[[122 138 118 138 117 117 140 134 138]
 [109 146 113 145 115 114 143 146 149]
 [125 155 100 156 101 100 157 151 145]]
:
[[109 146 113 145 115 114 143 146 149]
 [122 138 118 138 117 117 140 134 138]
 [125 155 100 156 101 100 157 151 145]]

[[115 140 129 128 125 130 112 139 145 135 124 112 142 141]
 [145 115 129 131 127 125 142 115 111 124 134 144 112 114]
 [143 114 141 144 127 107 141 131 121 147 143 144 121 119]
 [126 133 107 112 128 147 125 110 120 107 117 126 120 122]
 [144 108 140 139 125 108 148 129 117 145 144 146 118 116]]
:
[[115 140 129 128 125 130 112 139 145 135 124 112 142 141]
 [126 133 107 112 128 147 125 110 120 107 117 126 120 122]
 [143 114 141 144 127 107 141 131 121 147 143 144 121 119]
 [144 108 140 139 125 108 148 129 117 145 144 146 118 116]
 [145 115 129 131 127 125 142 115 111 124 134 144 112 114]]

[[125 126 129 142 131 128]
 [127 140 130 122 129 135]
 [123 100 128 135 127 129]
 [139 124 129 132 125 128]
 [121 141 134 137 128 128]
 [134 139 129 117 132 127]
 [129 121 131 132 123 128]
 [131 134 126 135 130 129]
 [138 132 130 128 128 128]]
:
[[121 141 134 137 128 128]
 [123 100 128 135 127 129]
 [125 126 129 142 131 128]
 [127 140 130 122 129 135]
 [129 121 131 132 123 128]
 [131 134 126 135 130 129]
 [134 139 129 117 132 127]
 [138 132 130 128 128 128]
 [139 124 129 132 125 128]]

[[114 142 139 129 142 119 142 114 132 139]
 [120 137 149 113 149 129 149 109 118 129]
 [117 137 119 146 124 113 124 129 147 142]
 [109 147 148 124 152 117 153 103 129 141]
 [135 123 144 105 139 142 139 120 107 115]
 [108 149 149 124 153 117 154 102 130 141]
 [142 113 106 139 104 132 103 152 134 121]
 [118 136 119 145 124 115 123 130 145 141]]
:
[[108 149 149 124 153 117 154 102 130 141]
 [109 147 148 124 152 117 153 103 129 141]
 [114 142 139 129 142 119 142 114 132 139]
 [117 137 119 146 124 113 124 129 147 142]
 [118 136 119 145 124 115 123 130 145 141]
 [120 137 149 113 149 129 149 109 118 129]
 [135 123 144 105 139 142 139 120 107 115]
 [142 113 106 139 104 132 103 152 134 121]]

[[145 111 134 135 127 155 132 124 146 130 138 104 132 146]
 [129 107 120 127 113 115 129 125 100 107 152 122  99 106]]
:
[[129 107 120 127 113 115 129 125 100 107 152 122  99 106]
 [145 111 134 135 127 155 132 124 146 130 138 104 132 146]]

[[134 119 141 129]
 [150 131 146 132]
 [112 105 132 124]
 [106 111 123 123]]
:
[[106 111 123 123]
 [112 105 132 124]
 [134 119 141 129]
 [150 131 146 132]]
---
[[139 112 111 107]
 [127 130 129 127]
 [112 151 135 146]
 [154 104 123 129]
 [116 120 117 109]]
:
[[130 129]
 [151 135]]

[[107 135 156 132]
 [147 122 137 151]
 [147 122 136 151]]
:
[[122 137]
 [122 136]]

[[116 147 104 119]
 [111 136 133 121]
 [154 120 121 141]
 [138 134 128 127]]
:
[[136 133]
 [120 121]]

[[150 146 112 104]
 [120 103 132 130]
 [126 118 121 114]]
:
[[103 132]
 [118 121]]

[[139 133 125 123]
 [134 143 129 123]
 [158 131 128 156]]
:
[[143 129]
 [131 128]]

[[120 138 110]
 [117 136 135]
 [137 150 150]
 [119 127 141]
 [124 128 140]]
:
[[136 135]
 [150 150]]

[[129 127 155 142]
 [117 131 116 131]
 [123 132 109 124]
 [153 128 131 114]]
:
[[131 116]
 [132 109]]
---
[[120 144]
 [116 105]
 [122 121]
 [126 111]]
:
[[120 144]
 [116 105]
 [122 121]]

[[130 127 130 131 125]
 [122 127 130 122 131]
 [134 149 130 118 119]
 [139 124 130 129 130]
 [129 128 129 129 127]]
:
[[130 127]
 [122 127]
 [134 149]]

[[147 134 120]
 [145 148 150]
 [115 114 102]
 [103 117 128]
 [116 126 138]]
:
[[147 134]
 [145 148]
 [115 114]]

[[102 118 142 142 146]
 [105 134 122 148 151]
 [125 146 116 137 139]
 [143 144 114 114 119]]
:
[[102 118]
 [105 134]
 [125 146]]

[[115 133]
 [122 113]
 [140 116]
 [150 109]]
:
[[115 133]
 [122 113]
 [140 116]]

[[138 144]
 [148 128]
 [150 118]
 [138 143]]
:
[[138 144]
 [148 128]
 [150 118]]

[[118 139 115 134 113]
 [104 134 105 142 120]
 [140 106 136 115 150]
 [151 136 152 105 124]
 [101 123 103 150 125]]
:
[[118 139]
 [104 134]
 [140 106]]

[[137 120 114 119]
 [110 101 101 136]
 [149 123 124 104]
 [135 116 110 119]
 [145 118 120 108]]
:
[[137 120]
 [110 101]
 [149 123]]

[[127 151]
 [128 153]
 [139 155]
 [134 146]
 [139 151]]
:
[[127 151]
 [128 153]
 [139 155]]
